Each row is followed by its band, which names the range that a hidden value of the row falls in. A new part has a new value, new ranges and new names.
[-399  107  142 -189   13 -333 -157  -41 -181 -115  214  140   -3 -151
  130  -74   43  -63   13  -33 -266  -31   67 -235  125  135   28  -52
 -276  414 -106  -72  532   22 -268  -17  230  345  -61    1 -298]
R
[  -5 -214  -26 -201 -112  129  146  -81 -242  186 -158  -17  178 -140
 -131   38 -248  -10  388  136 -368   98 -199  -78   61  161  147 -204
   21 -241   66 -257   54  123  207   76   13   14  -68   51  106]
J
[ 168  475  188  236  267 -119  190  189  100   82 -184  135 -249  110
  243 -241  -51  271  448  -55 -207   30   42 -190  -43  286   97   21
  -44  -87 -193 -204  209 -201  127  257 -280  397 -392 -463 -227]
Z
[-160    8 -103  -57 -167 -389   68  243 -247  -28  268  123  250 -281
  161 -163   19 -158 -216  199    7 -129 -426 -340   44   34   79   89
  188  173   -2   72  241  -33  -33  243 -179   -1  -44 -158  151]
R
[  34  189 -210  169   -8 -231   86  262 -226  203   57  336 -219 -238
  123 -102   18  108  244  270 -158 -112 -192 -176 -122  142  122  127
  157  -82   65 -121  319 -117  112  299    5   60 -175 -359  -14]
L
[-457 -321  410  134 -256   -4  -44  171  153 -518  383 -239  360  240
  -11 -264  466 -191 -229  -71  -39   16 -232 -167  251   84  127   61
 -364  512 -259  226  114  -70 -217   70 -221   72 -239   74  -94]
Q
[-148  165  231   52  187  -52  109 -247  104 -161  -94  -51 -335   90
   -8 -251 -172    6  405  -71 -145   10  153 -162  106  156 -131 -141
 -461  159 -155 -320   53  255 -147 -219  -33  246 -185   63 -361]
L
[  44  361   93  366  236  -77  141  193   71   71  -35  307 -612  151
  181 -298  158  229  529   49 -153  -39  140 -139  -35  206   77   98
 -119  -11 -146 -215  276 -134   36  102   30  209 -340 -414 -377]
R
[-144   81  375  145  -31   39  125  185    4 -146   76   51   44  202
  262 -280  177  -10  237  -80 -228  167  -38 -279  218  132  110   60
  -53  111 -200  -67  265 -163   -5  160 -179  187 -407 -303 -245]
R
[ 348 -240  -39   18    4   88  410  137   82   58 -197  -17  225  100
 -253 -149   69 -100  -36  230  148   80 -458 -165  -64  110  115 -113
  194 -185  -71   76 -343  111  398  134 -419 -228   96   84  376]
H
[-483 -350  199   78 -290 -125 -153   91   23 -570  490 -160  184   78
 -257 -210  542 -201 -626  128   67 -164 -310 -124  214  -24   75  138
 -318  684  -81  480   80  -34 -408  119 -214   93   90  240  -62]
J
[ 510  445 -218 -148  507 -142  347 -239   -1  445 -638  115 -323 -206
  -98   28 -663  246  634   64 -109   10   20 -111 -278  295  -84 -340
  -39 -444    9 -528 -145  287  372  -41 -157  292   50   16   73]
H
[ 172  279  337  103  352   33  270   -2  354   -7 -350  -94 -133  245
   48 -334   39  158  405 -160  -51  123   57 -187  -21  330  -11 -190
 -259  -39 -347 -193 -125   34  214  -98 -247  174 -284 -123 -181]
K
[  80   30  -28 -126  405   54   89 -198   99   67 -262   82 -346   93
 -220   77   37   55  199  -98  106   81  151  -63  -68   86  -56 -256
 -297   67  -49 -135  -56  239   50 -258  170  240  242  469  -88]
S
[-597  -61  299  430 -223   45 -225  300  -71 -405  511  152 -196  161
  288 -170  585  -40  104  -54 -197   45   87 -160  237  -16  106  332
 -328  484  -71   73  574 -271 -373  190  138  237 -485 -212 -450]
H
[ 342  584   62  330  547   16  309   57  235  196 -396  187 -762  201
  143 -335  -28  358  620  -73   77   -7  168 -169 -111  215  -60  -38
  -69 -232 -158 -294 -104  -31  185  -29 -198  252 -238 -272 -283]
Z
[  39 -489 -315 -167 -230  -45  138   94 -193   -6   75 -140  498 -246
 -365  183  -65 -199 -306  276  123  -92 -626  -55  -78  -20  159 -111
  125  -38  173  140 -233  166  174  227 -292 -114  296  408  591]
S
[ -64 -256  -37   -4  -90   63   80  240   -7 -115   98 -133  272   -5
 -130 -121  424  -59 -410   78  288  -38 -490 -190   67  -32  113   34
  167  120    6  373 -239  -96   74  154 -329 -126  141  241  336]
Q
[-452 -204  184  279 -310  -90   -7  261    5 -399  448 -171  214   40
  165 -282  269 -168  -47   18   13 -103 -336 -208  197    6   86  176
 -203  328 -116   56  117  -63 -207  152 -257  -12 -359  -89  -21]
Q
[ -69  278  145  -75  273 -356   87  -43  160  -90  -58  -20  -46  -26
   81 -236  -43    9   57  -96   48  -70  -21 -257  -29  225  -70 -149
 -297  267 -262 -112  101  127  -52 -118 -111  259  -49   34 -134]
Q
[-557 -228  363  365 -277  307 -138  256  -61 -417  424  -15 -128  257
  188 -271  683  -63   -6  -70  -87  105  -49 -190  379 -108   97  294
 -165  366  -35  212  251 -262 -318  124  -16   46 -402  -75 -341]
J
[-152   -7  -28  171  -24  169    0   39  -93 -113   31 -101 -230  -56
  -67 -137  170  106    6   55   66  -80 -200 -113  113  -50  -12   97
  -30   33  140   92 -150  -51 -130  118 -244  105  -70  115  -18]
J
[ 165   31  -37  -85  244  240  244  178  -64  364 -304  166  -93   31
  195 -116  228   69  327  -83  163  237 -138 -299   30   38   52 -119
  337 -335  -35 -109 -101  -41  398 -109   85 -203  -34   75  141]
Q
[  22  328   50  449  136   75  158   77   41  -25  -91   58 -551   51
  135 -275  -65  229  552   51 -106  -64   19 -114    5  115  -35  126
 -155 -127    3 -276    7  -45  -20  144 -255  211 -423 -312 -270]
L
[-326 -139  150 -123  126 -169  -94  -16  118 -280  214   39 -100  127
 -158 -177  535 -130 -380  -53  217  -58  -30 -190  111   33  -12  -71
 -326  582 -193  287  112   91 -241 -242  166   76  265  406 -152]
Z
[-556   77  206  244 -113  -58 -116  197 -171 -146  374  174 -240   11
  482 -218  210  -46  462 -122 -233   36  113 -260  240   16   48  170
 -225  234  -85 -274  567 -109 -255   -7  283  148 -518 -257 -429]
Z
[  71    3  -66  -56   29   53  204  309 -180  404 -153  226  136 -138
  301  -92   97   29  459   41 -118  186 -220 -284  -30  161  164  -71
  335 -350  -56 -238  182 -102  436   78  154 -220 -261 -229  156]
K
[-523  -94  284  -35  -56  114 -122  -37  -96 -292  225 -116  -15   61
  196 -171  272 -121   -7 -217    1  103    4 -279  349  -93  -61   21
 -233  345  -48   20  160   14 -318 -152   52  156 -160  238 -252]
R
[-300 -153  233  180  -91   96 -135  371  136 -296  239  -74  150  140
  -31 -213  883   41 -463  -29  145   10 -246 -163  112   62  152  178
  -63  423 -144  545   51 -352 -104  194 -150   21  -95   51  -12]
K
[  24  167 -126 -286  194   31   52  -44 -153  303 -349 -127  150 -360
   98   29 -184  142  194  -98    3   63 -206 -232  -40  126  -45 -216
  129 -255   77 -164 -137   44  209  -26  -77   89  -17  187  215]
K
[  40   16  -31   32   64  293  192  -85 -151  206 -268  -65 -209  -59
   27  -63 -276  141  648   -3 -201   84  -82  -90   82   80   27 -133
   13 -396  110 -390 -132  100  174   -3  -87   56 -221   16   -8]
R
[  92 -208  -67 -163  111 -214  237 -196  140 -136  -82 -107   92  -15
 -409  -99 -129 -202 -146  166  186 -100 -276 -113  -87  121  -60 -260
 -287  191 -116  -26 -263  427   66 -181 -201  -33  321  436  198]
H
[ -24  117  235  304  233  179  108   51  191 -100  -65  164 -611  348
  -62 -307  428  165  307  -11  -36   48  179  -87   77  128   33   38
 -250  132 -166   -4   58  -63  -36  -75   44  127 -159  -74 -401]
J
[-135  -45  165  310  240  192  114  -56  237 -233    8   15 -537  346
  -56 -167  248  -15  358 -139  161   60  180  -73   83   -6  -76  -36
 -459  180 -123 -173  -71  185 -115 -259   64  130 -119  277 -298]
S
[-637 -508 -128   38 -601 -278 -154  326 -416 -266  722   95  495 -324
  167   10  228 -424 -247  249  -93 -107 -488 -247  163 -120  160  218
  -10  396  106   67  491    8 -226  234  129 -180 -161   19  170]
H
[ 185  282 -100  138  212   12  192  311 -142  326 -145  366 -347  -34
  261 -181  221  180  290   79   36   70 -106 -286  -34   70   93   90
  375 -238   13  -55  150 -211  252  171   -1   -7 -144 -300  -29]
R
[  88 -189 -161 -424    7 -267  266 -128 -107  105 -133 -167  467 -273
 -175  -47 -395 -221  -83  126   99  -65 -487 -248  -29  114   -1 -330
   59  -70  -41 -138 -239  374  215  -94 -246 -111  267  336  437]
Z
[-393 -178   68  212 -155  281  -38  180 -181 -145  245   34 -214   34
  188 -208  462  -68   56  -16  115   63 -156 -251  282 -188   -4  196
   66  104  109   88   42  -97 -163  -13   41 -139 -201   91 -118]
J
[-228 -235   -8 -120  -89   47   37  292 -115   11  135   -6  327 -109
  177 -151  502 -174 -288  -29  305  101 -410 -374  136  -82   44   26
  270  103  -29  248  -45  -78  112  -33   -4 -305   26  214  265]
K
[-389 -593 -136 -126 -353  -65   77  244 -337  -23  428  179  407 -147
  172   38  198 -498   -1  123   87  120 -391 -318  162 -166  116    0
  134  122   45 -102  284  195   73  -85  321 -400   -5  259  256]
S
[  51  121  -29  -48  182 -244  218 -180    9   32 -147  -11  -58  -99
   -9   -9 -553  -57  507    6 -159  -23  -14 -127  -89  201  -46 -246
 -344  -50  -92 -519   81  356   72  -80  -83  279 -118   76  -39]
S
[-162 -144  211  203   56  -46   91  168  220 -375  228   70 -118  291
  -75 -306  630 -181 -356   23  335   21 -140 -251  109  -30  -20  102
 -196  485 -210  322  -15   19 -129  -79 -134  -54   56  193 -104]
H

Next part:
[ 153 -160 -127  -94 -215 -289 -249 -120 -119 -155 -363  269  267  -19
  101 -343 -142  205  -69   91   75 -117  -98 -228  317 -280 -162  184
 -143  -35  241   37  112 -214  115  -57  128   54  -39  -31   76]
Sr
[  45   74   29   63 -239   28  102   94 -165   42  -83   67   48   44
 -134    3  245 -291  -51  -56 -149  -32  206   22   35  228  179  232
 -152   -6   -1   68  -38  -47  154 -201  255 -367  -69  -16  135]
TZ
[  48  -47 -230 -105 -154 -166  -73 -427  -52  -74 -142   15  132 -232
  376 -141 -315  334  -53  -27  371   36 -156 -317  368 -157 -258  -49
  131  159  260 -233  -87 -126 -112   62  -22  233 -383  -60 -128]
CR
[ 106   25 -234  -27 -262 -164  -20 -365  -67 -154 -184  154  171 -146
  215 -214 -208   40 -141  -80  367   21   36 -337  431    5 -161  131
   80   89  158 -158  -91 -195   87  -93  155  -37 -404 -145  142]
TL
[-143  113   33   -7 -151  343  241 -112   32  255  326 -393 -170 -166
  105  296  177 -145   17 -164   70  117  137  101  -70  362  134  -71
  199   84  -36 -194 -222  103 -131   32  -14 -125 -285   41 -172]
CR
[-167  -41   32  -97   22  146  133  -17   48  253  303 -422 -232 -123
  101  277  153  108   70  -98  105  113  -39   60 -131  217  -27  -48
  183    0   46 -164 -167  106 -274  222 -159   50  -75   92 -233]
Ml
[ 162 -283  178 -188 -265  217 -408   64  -36   48  -21  -78  275    5
  -42 -218  -42  182  143  191 -284  -55 -113  224  118 -292   -4   98
 -116  -39  113  122  171   33    0   51 -125  204  190   91 -217]
Sr
[ -31   82  -57   92 -179 -300   91 -102 -157 -156    7  159   47  -25
  -51  -73  110 -250 -155 -257  293   52  445 -219  312  144   65  218
    5 -159  -42  -42    3 -352   58 -200  221 -285 -390 -260  209]
TZ
[  14   77  119   54 -202  204   85  195   39  137    7  -65   13   36
 -133   61  331 -283  -17  -14 -120 -132   91   46 -143  274  173  196
  -86  -73   19   62 -136  -22  128  -65  247 -349  110   78  211]
Ml
[ 128 -356 -204 -253 -185 -281 -335 -248  -92 -100 -184  128  137  -83
   98 -333 -222  283  -44  112   16   86  -82  -62  400 -384 -167   81
   38  -52  146  -55  249 -100   77    9 -172  271 -140  -36 -221]
Sr
[ 214 -296 -209 -184  -55 -228 -234  -93  -66   62 -372  144  -32   52
    2 -208 -198  242  138  355 -286    7 -323  -16  100 -230 -114  133
 -156  169  173   71  169  127  129   35  -21  150  189  135  -68]
DS
[ 119   -9 -260  -41  -10 -200   81  -88   92   76 -302  114 -107 -104
  104  -38   57   33  -46  188   29 -100 -362 -276  -69   93  -73   62
   29  161  257 -149 -186   89  159   39  133  -82   56  154  139]
TL
[ -94 -226 -160 -192 -134  -82    8 -142 -220  151   28 -165 -141  -50
   73   40   11  156  -21  -48 -131  206   66  133  143  -21  -14   37
   27   11   19  -66  154   83  -57    3 -164   59 -201   49 -380]
RF
[-138  109 -178  158   32 -259  281  -46 -100   52  -94  -30 -224   72
  118  161   81   13  -64 -149  322   -3   54 -397  -55  391  -77  165
  -55   40  100  -42 -176  -58  -63   30  187 -252 -148  -16  284]
Sr
[-201  -58  172   65  113   81  175  320   90  314  405 -349 -451  107
 -288  380  499 -314  124  -62 -211   95  270  225 -422  403  340   35
   57 -194 -205   36   -6  122  -67   64 -102 -232  139   84  -42]
RF
[  39   18   11 -135 -252  295   81   34   70  139   58 -186   45  -80
  -31   11  205 -151  -68  -49   54  -27  -45   65   47  265  -56  261
   81  -40   65  -60 -239   16   32   77  167 -257   35   69  134]
CR
[-201  -24  260   90 -125   54    3    4 -152   73  474 -264 -114   46
 -137  196  122 -210  130 -285   15  206  704  229  125  120  290    0
   17 -202 -290   65  193 -226 -216 -120  -73  -69 -366 -243 -196]
DS
[ 164  -41 -193 -100  -70 -288  -78  -58   23  -38 -464  236  145 -111
  165 -216  -34  226  -61  196   89 -229 -429 -329   73 -157 -226  140
  -91   90  392  -76 -145  -99   90   71  228   -9  135  131  157]
CR
[-118  133  249   42 -258  132   40    1  -76   16  282 -131  154 -149
  -15   77  230 -236  -40 -290  111  -15  487  115  165   48  210   12
   54 -193  -64  -60  -37 -339 -121 -140  155 -175 -351 -171 -110]
CR
[ -99   70  170   56  -50  -34   37   28   80    4  308 -144  -30 -102
  -51  105  209 -181    5 -205  269   10  324  -55   54  130  108   36
  144 -205  -49  -96 -102 -269 -155   22   45  -99 -206 -157   51]
TL
[  63   28 -151 -110 -354    8   21 -265 -190  -62 -177   53  242 -146
  197 -167 -107   64 -148 -121  195   14   36 -137  408   10 -163  195
   -6   78  170 -102  -96 -152   25  -89  199 -117 -335  -72    2]
TL
[-122   31  303  105   70   82   71  289   84  193  404 -258 -222    3
 -239  299  438 -296  150  -70 -143   16  285  181 -318  233  347  -39
   44 -173 -130    2  -42  -17 -129   16  -58 -142   65    5  -78]
TZ
[  -1  154  191  123  -98  219   75  111  101   94  136 -170   26  -15
  -10  136  179 -144   85  -49  138 -119   39  -99 -131  291   70  104
  -12    5   65   -5 -257  -50  -99   59  177 -182   39   12  227]
TL
[   5 -114 -254   -5   45 -115   96 -162  -33  166  -87 -119 -323   67
   89  117 -124  126  115  130    4  140 -162 -160  -59  240  -64   62
    1  228   55  -44  -35  240   -6   88  -71   21  -38   94   32]
DS
[ -44   -4  -43  165  -92 -360  -53 -151 -194 -112 -105  166   26   37
   94  -58 -106   40   19  -95  136    0  310 -254  199  -74   98   -7
 -135  -13   32   32  169 -262   -6 -188   94   -1 -334 -167   23]
RF
[ 189 -215  -36  -89  -62 -125 -199  119   17   39 -231  100  -18  154
 -171 -167   -1   25  129  260 -196  -61 -153  -11    8  -35  -52  295
 -179   -8   77  172   87   30  125   51   92  -59  320   75  211]
DS
[  53  -77 -131 -109 -250  185   39 -201 -143   94   40 -169  -10  -46
   76    2  -68   12   -8  -28    5  184   -2   28  200  206  -58  156
   53  165   28  -76  -64  175    3   -9  -52  -49 -214   11  -98]
TZ
[  52  -75  192   41  -35  219  -39  293  -34  247  -11 -180 -114  209
 -185  141  166  -38  266  203 -383  -71  -90  172 -310  210  130  186
 -266   86   10  235   -7  212  -35   70   78 -139  394  184   90]
DS
[-130  182  276  131  -57  299  219  277  162  285  337 -273 -199  -62
 -186  348  544 -454   72  -84 -191  -90  249  207 -394  372  425  -57
   63 -111 -104  -45 -189    2    0  -54  142 -334   34   86    8]
CR
[ 141 -102  -74 -116 -140 -182 -213 -182   27 -151 -144   95  229 -119
  147 -256 -182  221  -28   30  332  -60 -139 -274  333 -183 -266  157
   49  -26  231  -87  -70 -221  -64  103   51  137  -93  -86  108]
TL
[ 125 -210  152 -228 -244  131 -276  169  -24   65  -91  -29  252  -36
  -95 -197  151   85   35  133 -261 -125 -124  215   73 -232  -29  195
 -114 -136  153   92   69  -64   28   57   40    9  254  117 -127]
Ml
[ 283 -154 -200  -79 -147 -223 -249 -171  -66 -115 -456  263  220  -20
  149 -321 -262  279   32  278   10 -106 -402 -308  216 -210 -218  151
 -146  212  329    1    1   35  134   10   67  148   77   71  110]
TZ
[ 150 -139  -95 -198 -306  -29 -265 -252 -198 -111 -335   67  427 -109
  326 -325 -346  499  -18   56  192  -89 -295 -204  433 -308 -398  182
 -128  130  371  -14  -23 -131 -125   97   79  214  -87   17  -81]
Ml
[ -18 -105  302  -33 -108  203 -122  325   29  166  178 -189   21   68
 -213   73  339 -116  125   36 -265  -90  103  247 -200   49  190  123
 -103 -190  -16  137   35  -14  -50   49    5 -108  263   93  -52]
Sr
[-179   97  166  165  144  -41  126   96  122  169  286 -247 -242  -65
   36  322  235  -48  138  -84  128  -41  123 -108 -297  200  190 -175
   86  -50   20 -105 -135  -57 -222   95  -44    2  -67   18  -51]
Ml
[ 140 -259 -163 -210  -61  -68 -175 -168  139  -24   91  -98  -66  -59
  -19 -152 -107   83    7   86  234  167 -147 -113  234   38 -213  199
  230  -36   50 -126  -47   61   -3  195 -207  142  -21  -44   69]
TZ
[  58 -218 -155 -180   11 -207 -167 -147   19   80 -166  -19  -23 -158
  199  -79 -107  369   60  193  -33  -16 -357 -108   33 -264 -137 -107
   55   99  273 -146   35   60  -64  144 -166  305   17  147 -287]
Ml
[  26  -55 -157  -32 -234 -249  -64 -188 -264  -77 -316  182  187  -53
  200 -181 -120  197  -91  -35   51  -54   18 -200  287 -165  -88   89
 -158   57  211   -9   91 -175   45 -134  150  -12 -242  -28  -78]
Sr
